Below is a small trained network, with its code and all its weights. Each question gives an input and a target symbol and asks what happens when units are switched off, that is, made to give their printed mean instead of their output.

import numpy as np


def w(rows, s, z=0):
    codes = np.array(rows[::2]) - 128.0
    scale = np.full(codes.shape[1], s)
    scale[-1] = z or s
    return codes * scale


def norm(h):
    return h / np.sqrt((h * h).mean(-1, keepdims=True) + 1e-5)


def f(y):
    return np.maximum(y, 0)


def softmax(a):
    e = np.exp(a - a.max(-1, keepdims=True))
    return e / e.sum(-1, keepdims=True)


def log_softmax(a):
    a = a - a.max(-1, keepdims=True)
    return a - np.log(np.exp(a).sum(-1, keepdims=True))


def net(x, mask):
    ids = ['ΛΣΦβγδεζημξπτ'.index(c) for c in x.split()]
    T = len(ids)
    res = E[ids] + P[:T]
    u = 0
    for l in range(2):
        r = norm(res)
        for j in range(3):
            rows = slice(2 * j, 2 * j + 2)
            q, k, v = (r @ M[l][rows].T for M in (Q, K, V))
            z = softmax(np.where(np.tri(T) > 0, q @ k.T / 2**0.5, -1e9)) @ v
            o = O[l][rows]
            res = res + np.where(mask[u + j], z, o[:, -1]) @ o[:, :-1]
        u += 3
        y = f(norm(res) @ A[l][:, :-1].T + A[l][:, -1])
        res = res + np.where(mask[u : u + 4], y, B[l][:, -1]) @ B[l][:, :-1]
        u += 4
    return log_softmax(norm(res)[-1] @ U[:, :-1].T + U[:, -1])


Q, K, V, O, A, B = {}, {}, {}, {}, {}, {}
E = w([
[128,141,137,205],'Λ',
[130,4,160,173],'Σ',
[119,108,139,136],'Φ',
[145,99,147,176],'β',
[96,124,121,153],'γ',
[93,128,165,128],'δ',
[115,99,144,130],'ε',
[115,98,144,130],'ζ',
[148,148,129,149],'η',
[133,123,154,108],'μ',
[119,157,121,111],'ξ',
[113,132,144,106],'π',
[105,144,122,118],'τ',
],0.037)
P = w([
[86,147,255,205],'0',
[97,131,222,164],'1',
[104,141,187,136],'2',
[109,127,159,118],'3',
[111,111,135,96],'4',
[107,99,120,79],'5',
[105,96,95,52],'6',
],0.0084)
Q[0] = w([
[222,96,184,164],'0.h1',
[131,36,28,193],'0.h1',
[130,157,87,254],'0.h2',
[40,80,135,130],'0.h2',
[113,117,163,64],'0.h3',
[118,188,167,127],'0.h3',
],0.039)
K[0] = w([
[110,49,94,192],'0.h1',
[175,94,218,219],'0.h1',
[183,122,140,253],'0.h2',
[15,89,131,147],'0.h2',
[84,134,110,25],'0.h3',
[73,163,160,152],'0.h3',
],0.035)
V[0] = w([
[75,122,68,137],'0.h1',
[98,98,92,135],'0.h1',
[5,125,112,54],'0.h2',
[60,58,116,168],'0.h2',
[249,99,193,26],'0.h3',
[63,233,174,68],'0.h3',
],0.02)
O[0] = w([
[168,129,179,111,11],'0.h1',
[165,130,143,104,70],'0.h1',
[135,167,198,252,20],'0.h2',
[69,132,83,185,220],'0.h2',
[41,72,161,51,3],'0.h3',
[110,240,178,97,223],'0.h3',
],0.014,0.0047)
A[0] = w([
[173,148,88,244,253],'0.n1',
[181,158,90,14,30],'0.n2',
[37,134,213,88,157],'0.n3',
[169,169,1,149,167],'0.n4',
],0.025,0.0015)
B[0] = w([
[92,117,7,109,240],'0.n1',
[209,160,7,235,253],'0.n2',
[114,133,43,51,183],'0.n3',
[67,58,58,70,211],'0.n4',
],0.02,0.017)
Q[1] = w([
[156,105,147,178],'1.h1',
[135,60,123,119],'1.h1',
[140,195,80,121],'1.h2',
[134,201,144,152],'1.h2',
[125,4,44,149],'1.h3',
[151,214,139,141],'1.h3',
],0.033)
K[1] = w([
[141,76,127,170],'1.h1',
[157,71,116,105],'1.h1',
[191,106,125,189],'1.h2',
[106,197,160,160],'1.h2',
[242,134,3,89],'1.h3',
[65,167,199,184],'1.h3',
],0.03)
V[1] = w([
[134,115,148,70],'1.h1',
[253,139,119,62],'1.h1',
[84,130,124,133],'1.h2',
[162,159,146,171],'1.h2',
[47,127,157,161],'1.h3',
[200,102,163,82],'1.h3',
],0.024)
O[1] = w([
[61,122,95,76,80],'1.h1',
[110,242,16,3,94],'1.h1',
[94,113,136,167,124],'1.h2',
[165,176,64,106,102],'1.h2',
[12,191,95,158,4],'1.h3',
[182,197,28,47,40],'1.h3',
],0.011,0.012)
A[1] = w([
[126,82,141,2,81],'1.n1',
[184,156,147,90,184],'1.n2',
[194,60,66,89,213],'1.n3',
[55,113,175,118,252],'1.n4',
],0.037,0.0045)
B[1] = w([
[1,109,114,143,159],'1.n1',
[93,129,70,136,147],'1.n2',
[213,171,165,101,253],'1.n3',
[149,140,183,94,160],'1.n4',
],0.046,0.029)
U = w([
[118,72,24,21,11],'Λ',
[176,51,199,155,69],'Σ',
[117,37,94,107,121],'Φ',
[140,31,148,27,106],'β',
[103,121,55,207,112],'γ',
[114,169,199,193,126],'δ',
[116,96,157,166,160],'ε',
[121,91,162,164,166],'ζ',
[199,175,120,107,166],'η',
[50,126,96,52,165],'μ',
[80,249,84,121,63],'ξ',
[111,178,202,83,130],'π',
[122,217,150,237,52],'τ',
],0.019,0.011)

Each question gives the input, a string of symbols that net reads in full, and the target symbol t.
The units are the heads (2 rows each of Q, K, V and O) and the neurons (one row each of A and B). Each row of codes is followed by its name. A weight is (code - 128) times the scale printed after its matrix; where a second scale follows, it is the last column's (O, A, B and U).
mask holds one flag per unit, layer by layer, with each layer's heads first. A switched-off unit (its flag False) gives its mean, the last column of its rows in O or B, instead of its output. The means were averaged over made-up inputs and are rounded, as every weight is.
A unit's drop is (log p(t) with every unit on - log p(t) with that unit switched off) / (log p(t) with every unit on - log p(t) with every unit switched off).
The circuit of an input: a set's keep is (log p(t) with only the set's units on - log p(t) with every unit switched off) / (log p(t) with every unit on - log p(t) with every unit switched off). Starting from the 12 units with the biggest drops (on a tie, the unit counted first), units are removed one at a time, each time the one whose removal leaves the highest keep (on an exact tie, the one counted first), for as long as the keep stays at least 0.8.
units of the circuit, in order: the units of the circuit, biggest drop first
most important unit: the unit with the biggest drop
top k neurons: the k neurons with the biggest drops, biggest first
k most important neurons of layer l: the k neurons of layer l with the biggest drops, biggest first
heads that matter: for each layer, one digit per head in row order, 1 if its drop is at least 0.15 and else 0, layers parted by /
input β β Φ γ Φ, target γ: most important unit -> 0.h2
input η π μ, target π: units of the circuit, in order -> [0.h3 0.n2 0.h2]
input η η δ δ, target δ: top 2 neurons -> [0.n2 1.n3]
input π η ε, target π: top 3 neurons -> [0.n2 1.n4 0.n4]
input γ ξ γ μ γ μ γ, target μ: heads that matter -> 001 / 100
input β τ η μ, target τ: units of the circuit, in order -> [0.h3 0.h2 1.n3]
input μ ξ Φ η π ξ, target π: top 2 neurons -> [0.n2 1.n4]
input η γ μ μ η ζ, target μ: top 2 neurons -> [0.n3 0.n2]
input Σ Φ Φ, target Φ: heads that matter -> 011 / 001
input η η Φ π η ζ μ, target μ: units of the circuit, in order -> [0.h3 1.n1]
input ε ξ η Φ, target ξ: heads that matter -> 001 / 000
input Φ γ Φ, target γ: heads that matter -> 011 / 001
input π ε μ, target π: units of the circuit, in order -> [0.n2 0.h2 0.n1]
input γ μ ε, target μ: most important unit -> 0.n3
input η η ξ γ ξ ζ, target ξ: top 2 neurons -> [1.n3 0.n1]
input ξ ξ μ, target ξ: 2 most important neurons of layer 1 -> [1.n3 1.n2]
input ζ η τ γ η η ξ, target ξ: heads that matter -> 111 / 000
input Φ ξ η μ β ε, target μ: units of the circuit, in order -> [0.n2 1.n1]
input β π γ ζ, target π: 3 most important neurons of layer 0 -> [0.n2 0.n3 0.n4]
input η π π, target π: most important unit -> 0.h3
input γ ξ Φ, target ξ: top 3 neurons -> [1.n3 0.n3 0.n4]
input β γ β Φ π ε, target π: top 3 neurons -> [0.n2 1.n4 0.n3]
input η ζ η η μ η Φ, target μ: top 4 neurons -> [0.n2 0.n3 1.n1 1.n3]
input ζ β η ε η ξ, target ξ: 2 most important neurons of layer 1 -> [1.n3 1.n2]
input γ γ η ε ε π, target π: units of the circuit, in order -> [0.h3 0.h2 0.n2]
input η μ μ Φ η Λ, target Λ: 3 most important neurons of layer 0 -> [0.n4 0.n2 0.n1]
